Below is a small trained network, with its code and all its weights. Each question gives an input and a class and asks what happens when units are switched off, that is, made to give their printed mean instead of their output.

import numpy as np


def w(rows, s, z=0):
    codes = np.array(rows[::2]) - 128.0
    scale = np.full(codes.shape[1], s)
    scale[-1] = z or s
    return codes * scale


def norm(h):
    return h / np.sqrt((h * h).mean(-1, keepdims=True) + 1e-5)


def f(y):
    return y / 2 * (1 + np.tanh(0.7978845608 * (y + 0.044715 * y**3)))


def log_softmax(a):
    a = a - a.max(-1, keepdims=True)
    return a - np.log(np.exp(a).sum(-1, keepdims=True))


def net(x, mask):
    res = np.array(x, float).reshape(1, 3) / 4 @ E
    u = 0
    for l in range(4):
        y = f(norm(res) @ A[l][:, :-1].T + A[l][:, -1])
        res = res + np.where(mask[u : u + 4], y, B[l][:, -1]) @ B[l][:, :-1]
        u += 4
    return log_softmax(norm(res)[-1] @ U[:, :-1].T + U[:, -1])


A, B = {}, {}
E = w([
[200,159,55,207,79,159,184,183,167,155],'x0',
[156,201,143,227,135,109,73,164,68,201],'x1',
[136,72,180,113,100,2,158,65,25,36],'x2',
],0.0055)
A[0] = w([
[59,84,180,76,156,122,96,80,117,57,2],'L0N1',
[142,111,186,105,120,91,150,111,83,121,98],'L0N2',
[47,112,132,185,182,69,94,109,76,125,69],'L0N3',
[113,49,199,144,135,77,197,55,132,4,69],'L0N4',
],0.0035,0.0027)
B[0] = w([
[156,7,162,247,162,71,57,177,173,132,175],'L0N1',
[99,46,122,132,193,78,180,151,79,195,158],'L0N2',
[245,151,172,50,53,161,152,91,49,102,152],'L0N3',
[114,146,123,12,71,47,177,3,232,39,252],'L0N4',
],0.0035,0.003)
A[1] = w([
[101,94,137,133,156,71,82,117,141,105,3],'L1N1',
[3,96,148,14,218,227,41,84,150,218,42],'L1N2',
[86,138,152,57,224,159,40,134,183,29,106],'L1N3',
[135,136,106,197,202,99,119,141,108,158,145],'L1N4',
],0.0038,0.0024)
B[1] = w([
[204,86,160,165,85,103,198,123,124,99,117],'L1N1',
[254,88,88,227,217,146,172,226,103,170,251],'L1N2',
[153,200,121,215,112,121,110,177,209,113,204],'L1N3',
[177,217,49,53,173,128,120,132,173,170,150],'L1N4',
],0.005,0.003)
A[2] = w([
[146,173,133,185,51,156,124,118,107,169,141],'L2N1',
[133,53,182,74,173,120,99,110,84,77,71],'L2N2',
[94,108,107,112,141,142,136,116,90,108,6],'L2N3',
[181,151,183,131,129,122,114,147,2,156,11],'L2N4',
],0.0057,0.0015)
B[2] = w([
[158,79,168,124,179,159,78,170,144,120,200],'L2N1',
[249,155,87,149,122,86,169,173,177,141,253],'L2N2',
[165,87,56,61,116,126,125,158,132,101,102],'L2N3',
[3,156,43,133,160,179,23,135,93,90,216],'L2N4',
],0.0059,0.0029)
A[3] = w([
[217,143,137,254,168,214,91,251,230,251,111],'L3N1',
[22,182,139,15,169,226,155,74,251,115,236],'L3N2',
[116,211,149,199,142,100,78,142,19,174,216],'L3N3',
[133,44,137,154,105,16,224,53,78,71,7],'L3N4',
],0.0037,0.0012)
B[3] = w([
[208,71,254,204,137,62,214,161,214,240,254],'L3N1',
[38,182,51,203,67,127,62,122,187,125,151],'L3N2',
[74,144,29,171,193,176,150,191,134,64,163],'L3N3',
[182,62,196,53,181,24,145,159,95,178,179],'L3N4',
],0.005,0.009)
U = w([
[185,121,158,207,160,139,145,177,197,197,210],'0',
[63,163,75,144,187,135,51,148,36,85,184],'1',
[36,116,71,71,31,184,145,86,180,83,99],'2',
[116,133,174,70,101,198,120,65,83,130,3],'3',
[137,130,163,78,102,185,108,86,93,120,13],'4',
[197,77,162,14,118,2,152,84,96,71,194],'5',
],0.0096,0.0036)

Each question gives the input, the list of numbers given to net, and the class t.
The units are the neurons (one row each of A and B). Each row of codes is followed by its name. A weight is (code - 128) times the scale printed after its matrix; where a second scale follows, it is the last column's (A, B and U).
mask holds one flag per neuron, layer by layer. A switched-off neuron (its flag False) gives its mean, the last column of its row in B, instead of its output. The means were averaged over made-up inputs and are rounded, as every weight is.
A unit's drop is (log p(t) with every unit on - log p(t) with that unit switched off) / (log p(t) with every unit on - log p(t) with every unit switched off).
The circuit of an input: a set's keep is (log p(t) with only the set's units on - log p(t) with every unit switched off) / (log p(t) with every unit on - log p(t) with every unit switched off). Starting from the 12 units with the biggest drops (on a tie, the unit counted first), units are removed one at a time, each time the one whose removal leaves the highest keep (on an exact tie, the one counted first), for as long as the keep stays at least 0.8.
units of the circuit, in order: the units of the circuit, biggest drop first
unit that matters most: the unit with the biggest drop
k most important neurons: the k neurons with the biggest drops, biggest first
top k neurons in layer l: the k neurons of layer l with the biggest drops, biggest first
drop of u: that unit's drop, to one decimal
input [7,-5,2], class 5: unit that matters most -> L2N4
input [8,-2,3], class 5: units of the circuit, in order -> [L1N3 L1N2 L3N1]
input [5,-5,-2], class 2: units of the circuit, in order -> [L1N2 L2N2 L3N1]
input [3,-8,1], class 2: 3 most important neurons -> [L3N2 L3N1 L1N2]
input [6,8,5], class 1: top 2 neurons in layer 2 -> [L2N4 L2N2]
input [5,5,8], class 1: units of the circuit, in order -> [L2N4 L3N1]
input [7,-6,-1], class 2: units of the circuit, in order -> [L1N2 L3N1 L2N2]
input [4,-7,-3], class 2: units of the circuit, in order -> [L1N2 L2N2 L3N1]
input [6,-8,-5], class 2: top 2 neurons in layer 3 -> [L3N2 L3N4]
input [-3,7,7], class 1: 3 most important neurons -> [L2N4 L3N1 L3N3]
input [6,-8,2], class 2: 2 most important neurons -> [L3N1 L3N2]
input [1,-4,0], class 2: 2 most important neurons -> [L3N1 L3N2]
input [-3,8,-1], class 1: drop of L0N2 -> 0.0
input [-6,-8,-4], class 0: units of the circuit, in order -> [L1N2]
input [1,2,3], class 1: drop of L3N1 -> 0.5
input [7,6,7], class 1: drop of L3N1 -> 0.1
